Here is a tiny trained network, its code and every weight. The questions are about switching its units off for an input and a class, where a switched-off unit gives its printed mean instead of its output.

import numpy as np


def w(rows, s, z=0):
    codes = np.array(rows[::2]) - 128.0
    scale = np.full(codes.shape[1], s)
    scale[-1] = z or s
    return codes * scale


def f(y):
    return y / 2 * (1 + np.tanh(0.7978845608 * (y + 0.044715 * y**3)))


def log_softmax(a):
    a = a - a.max(-1, keepdims=True)
    return a - np.log(np.exp(a).sum(-1, keepdims=True))


def net(x, mask):
    res = np.array(x, float).reshape(1, 5) / 4 @ E
    y = f(res @ A[0][:, :-1].T + A[0][:, -1])
    res = res + np.where(mask, y, B[0][:, -1]) @ B[0][:, :-1]
    return log_softmax(res[-1] @ U[:, :-1].T + U[:, -1])


A, B = {}, {}
E = w([
[105,190,158,47,222,195,96,187,16,165],'x0',
[182,3,102,120,159,109,180,118,144,89],'x1',
[60,61,165,151,191,71,186,93,74,161],'x2',
[112,119,183,80,200,127,75,130,191,37],'x3',
[160,79,120,169,56,86,84,246,143,155],'x4',
],0.011)
A[0] = w([
[139,171,102,144,94,157,123,72,162,120,99],'N0',
[128,103,82,148,87,150,151,115,86,150,114],'N1',
[163,145,119,159,4,136,101,120,110,138,100],'N2',
[129,85,104,114,166,115,182,150,63,149,54],'N3',
[198,67,101,73,151,125,79,213,134,121,130],'N4',
[118,100,131,119,144,145,129,98,163,95,21],'N5',
[124,224,146,52,169,209,98,84,63,164,64],'N6',
[142,157,74,178,3,124,98,165,136,164,148],'N7',
[71,90,140,160,80,76,153,72,125,139,56],'N8',
[111,155,134,40,151,153,193,88,107,115,2],'N9',
[172,114,123,126,90,118,100,97,250,30,125],'N10',
[108,203,106,65,192,209,132,70,112,98,156],'N11',
[180,131,123,76,149,149,122,144,155,70,120],'N12',
],0.012,0.0098)
B[0] = w([
[150,129,83,100,84,126,157,164,105,160,168],'N0',
[92,126,122,173,159,112,175,121,186,162,170],'N1',
[161,123,146,177,120,136,179,128,114,171,206],'N2',
[172,90,119,153,83,126,153,87,175,158,165],'N3',
[119,105,22,190,154,128,120,171,10,103,194],'N4',
[139,156,145,120,83,184,135,113,160,157,144],'N5',
[99,157,179,67,110,148,80,188,105,76,238],'N6',
[147,164,149,77,93,204,194,129,100,231,251],'N7',
[110,112,107,145,187,74,107,113,125,76,183],'N8',
[91,155,137,101,101,131,94,173,121,98,165],'N9',
[152,227,187,61,66,152,193,99,177,222,243],'N10',
[134,134,124,131,142,160,58,201,79,124,238],'N11',
[147,72,118,150,133,106,139,149,78,152,172],'N12',
],0.011,0.019)
U = w([
[129,125,181,111,71,109,124,81,254,108,20],'0',
[130,122,133,125,101,156,35,203,70,85,211],'1',
[150,44,91,201,134,106,186,68,107,102,4],'2',
[159,123,137,122,47,172,174,147,114,183,172],'3',
],0.011,0.0028)

Each question gives the input, the list of numbers given to net, and the class t.
The units are the neurons (one row each of A and B). Each row of codes is followed by its name. A weight is (code - 128) times the scale printed after its matrix; where a second scale follows, it is the last column's (A, B and U).
mask holds one flag per neuron, in row order. A switched-off neuron (its flag False) gives its mean, the last column of its row in B, instead of its output. The means were averaged over made-up inputs and are rounded, as every weight is.
A unit's drop is (log p(t) with every unit on - log p(t) with that unit switched off) / (log p(t) with every unit on - log p(t) with every unit switched off).
The circuit of an input: a set's keep is (log p(t) with only the set's units on - log p(t) with every unit switched off) / (log p(t) with every unit on - log p(t) with every unit switched off). Starting from the 12 units with the biggest drops (on a tie, the unit counted first), units are removed one at a time, each time the one whose removal leaves the highest keep (on an exact tie, the one counted first), for as long as the keep stays at least 0.8.
circuit, biggest first: the units of the circuit, biggest drop first
most important unit: the unit with the biggest drop
top k neurons: the k neurons with the biggest drops, biggest first
drop when u is switched off: that unit's drop, to one decimal
input [-6,-5,1,7,-2], class 0: circuit, biggest first => [N7, N4]
input [6,8,0,3,5], class 2: top 2 neurons => [N6, N11]
input [-4,4,-1,-5,-6], class 0: circuit, biggest first => [N4, N7, N11]
input [4,0,7,2,1], class 1: most important unit => N10
input [-6,-5,6,1,-2], class 2: top 3 neurons => [N10, N6, N8]
input [5,6,4,4,7], class 2: top 3 neurons => [N6, N11, N3]
input [1,-3,-7,-5,-5], class 1: top 3 neurons => [N10, N6, N11]
input [4,1,8,8,4], class 2: top 2 neurons => [N6, N11]
input [-4,-2,4,-2,-4], class 2: drop when N10 is switched off => 0.1
input [2,-4,0,-8,-7], class 1: drop when N6 is switched off => 0.0
input [-1,-4,8,-3,-4], class 2: drop when N10 is switched off => 0.2
